[[11.8  5.0 47.4]
 [32.8 34.1  7.6]]
:
[[11.8  5.0]
 [32.8 34.1]]

[[ 54.6  13.7 -28.2  -5.6  -8.7]
 [-60.0  38.2 -37.4 -58.9   0.1]]
:
[[ 54.6  13.7]
 [-60.0  38.2]]

[[-21.5  46.2]
 [ 12.6  19.4]
 [-50.6   7.0]]
:
[[-21.5  46.2]
 [ 12.6  19.4]]

[[ 29.3  25.1  39.5]
 [ 35.2  33.6  -4.8]
 [-29.6  32.7  12.2]
 [ 46.1  13.8   2.5]
 [ 49.5   7.0  12.1]]
:
[[29.3 25.1]
 [35.2 33.6]]

[[  9.4 -15.6   2.3   2.8]
 [ 10.4  49.7  13.7  17.6]]
:
[[  9.4 -15.6]
 [ 10.4  49.7]]

[[ 45.5  57.0   1.3]
 [ 66.4 -21.7   6.3]]
:
[[ 45.5  57.0]
 [ 66.4 -21.7]]

[[ -8.3  35.5  27.4   1.5 -11.9]
 [ -0.4  -9.6  17.9 -53.8  39.9]]
:
[[-8.3 35.5]
 [-0.4 -9.6]]
---
[[-10.3 -11.7 -19.0   3.6 -10.8 -29.0  16.8   7.7  14.2  -9.3]
 [ -2.3 -17.8   1.0   2.8   1.0   9.0 -14.3 -16.3  -1.5  18.5]
 [ 11.9  -7.9   1.4 -16.1 -35.7  39.7   1.4 -12.4  18.5  24.2]
 [ -6.3  15.0 -10.5   5.2  -8.5  -5.3   6.2 -42.7   9.9  -4.2]
 [-11.3  11.1 -14.4  32.9 -13.3 -34.5  18.8  30.8 -18.9   6.5]
 [-15.9  -0.5  27.3   6.0  52.7  -7.6 -29.3   6.3  -9.9 -18.8]
 [ 50.9  17.7  34.6   2.7 -24.5   9.4  -3.4  -5.1  -0.7  -3.2]]
:
[[-15.9  -0.5  27.3   6.0  52.7  -7.6 -29.3   6.3  -9.9 -18.8]
 [-11.3  11.1 -14.4  32.9 -13.3 -34.5  18.8  30.8 -18.9   6.5]
 [-10.3 -11.7 -19.0   3.6 -10.8 -29.0  16.8   7.7  14.2  -9.3]
 [ -6.3  15.0 -10.5   5.2  -8.5  -5.3   6.2 -42.7   9.9  -4.2]
 [ -2.3 -17.8   1.0   2.8   1.0   9.0 -14.3 -16.3  -1.5  18.5]
 [ 11.9  -7.9   1.4 -16.1 -35.7  39.7   1.4 -12.4  18.5  24.2]
 [ 50.9  17.7  34.6   2.7 -24.5   9.4  -3.4  -5.1  -0.7  -3.2]]

[[ -7.4 -42.1 -38.0   4.5   0.3 -36.0 -50.7]
 [ -7.1  -6.2 -13.4  -1.8 -12.2   3.5  -6.9]
 [-15.5 -36.9   3.5  -7.6  48.3  14.6  -7.8]
 [-13.9  20.7  14.2  -0.4  -5.8  26.6  14.0]]
:
[[-15.5 -36.9   3.5  -7.6  48.3  14.6  -7.8]
 [-13.9  20.7  14.2  -0.4  -5.8  26.6  14.0]
 [ -7.4 -42.1 -38.0   4.5   0.3 -36.0 -50.7]
 [ -7.1  -6.2 -13.4  -1.8 -12.2   3.5  -6.9]]

[[ 53.9 -23.0  18.8]
 [ -9.2  -3.2   3.1]]
:
[[ -9.2  -3.2   3.1]
 [ 53.9 -23.0  18.8]]

[[-15.6 -12.4  23.1  19.3  52.2  -1.1  40.0]
 [ -4.8   4.0   2.2   8.9  -2.5  -6.1  -6.3]
 [ -6.1   7.1  -3.7  -2.6   3.3  -2.9   2.3]
 [  3.0  -5.1  -1.6   1.8   1.2  -6.4  -5.0]
 [ -7.9   6.6  -2.0  -6.1   0.4  -0.2  10.7]
 [ 10.5  -5.3  -6.6   6.3  -2.5  -1.7  -9.2]
 [ -6.8  -1.9  15.6   5.9   0.0  -7.5  -0.1]
 [ -2.3   5.8   2.7   2.3 -16.5   0.1  -7.1]
 [ -7.3   4.1  14.0   5.8   0.0  -4.3  -2.7]]
:
[[-15.6 -12.4  23.1  19.3  52.2  -1.1  40.0]
 [ -7.9   6.6  -2.0  -6.1   0.4  -0.2  10.7]
 [ -7.3   4.1  14.0   5.8   0.0  -4.3  -2.7]
 [ -6.8  -1.9  15.6   5.9   0.0  -7.5  -0.1]
 [ -6.1   7.1  -3.7  -2.6   3.3  -2.9   2.3]
 [ -4.8   4.0   2.2   8.9  -2.5  -6.1  -6.3]
 [ -2.3   5.8   2.7   2.3 -16.5   0.1  -7.1]
 [  3.0  -5.1  -1.6   1.8   1.2  -6.4  -5.0]
 [ 10.5  -5.3  -6.6   6.3  -2.5  -1.7  -9.2]]

[[ -4.5  -3.2  -5.3 -15.8  -6.6  -3.0  -9.6 -20.2  -6.3  15.1]
 [ -1.9   5.7  -0.2   5.8   3.0  -3.4   0.7  11.7   1.4 -12.0]
 [ -2.4   1.9   3.1  -8.5   6.5   2.2   2.2 -15.1  -1.2  10.4]
 [ -1.1   1.4   1.8   7.8  -7.7  -1.2   0.3  14.3   8.8 -10.7]
 [  6.0   0.6  -0.6   3.9  -2.4  -2.3  -3.5   5.0   9.1   1.1]
 [-47.8 -10.3  46.9  10.5  39.9 -17.4  30.5  20.8  -1.1   2.2]
 [ -7.8  -8.1   7.9  -9.4  14.8   9.8   9.8 -23.5  -3.4   7.5]]
:
[[-47.8 -10.3  46.9  10.5  39.9 -17.4  30.5  20.8  -1.1   2.2]
 [ -7.8  -8.1   7.9  -9.4  14.8   9.8   9.8 -23.5  -3.4   7.5]
 [ -4.5  -3.2  -5.3 -15.8  -6.6  -3.0  -9.6 -20.2  -6.3  15.1]
 [ -2.4   1.9   3.1  -8.5   6.5   2.2   2.2 -15.1  -1.2  10.4]
 [ -1.9   5.7  -0.2   5.8   3.0  -3.4   0.7  11.7   1.4 -12.0]
 [ -1.1   1.4   1.8   7.8  -7.7  -1.2   0.3  14.3   8.8 -10.7]
 [  6.0   0.6  -0.6   3.9  -2.4  -2.3  -3.5   5.0   9.1   1.1]]

[[-19.1 -11.3   3.3]
 [ 56.2  28.4  -6.8]
 [ 53.3  20.0  -5.3]
 [ 18.5  -2.9  10.4]
 [ 39.1  16.8  -7.7]
 [  4.2  30.3  -2.9]
 [  3.3  11.7  -0.5]
 [-47.1 -26.9   4.8]
 [ 20.3   6.0  -7.6]
 [  7.1   6.7   0.9]]
:
[[-47.1 -26.9   4.8]
 [-19.1 -11.3   3.3]
 [  3.3  11.7  -0.5]
 [  4.2  30.3  -2.9]
 [  7.1   6.7   0.9]
 [ 18.5  -2.9  10.4]
 [ 20.3   6.0  -7.6]
 [ 39.1  16.8  -7.7]
 [ 53.3  20.0  -5.3]
 [ 56.2  28.4  -6.8]]

[[ -9.4  -1.7 -60.7   6.6   0.2]
 [  7.2 -10.0 -36.4 -42.1 -29.5]
 [-10.4  -8.3  -0.3 -15.7 -46.0]
 [ 31.9   6.6  31.4  34.5  -4.0]
 [  3.9  -7.8 -21.9  -8.9  -7.3]
 [-15.5  -5.8  24.9  -7.4  17.4]]
:
[[-15.5  -5.8  24.9  -7.4  17.4]
 [-10.4  -8.3  -0.3 -15.7 -46.0]
 [ -9.4  -1.7 -60.7   6.6   0.2]
 [  3.9  -7.8 -21.9  -8.9  -7.3]
 [  7.2 -10.0 -36.4 -42.1 -29.5]
 [ 31.9   6.6  31.4  34.5  -4.0]]
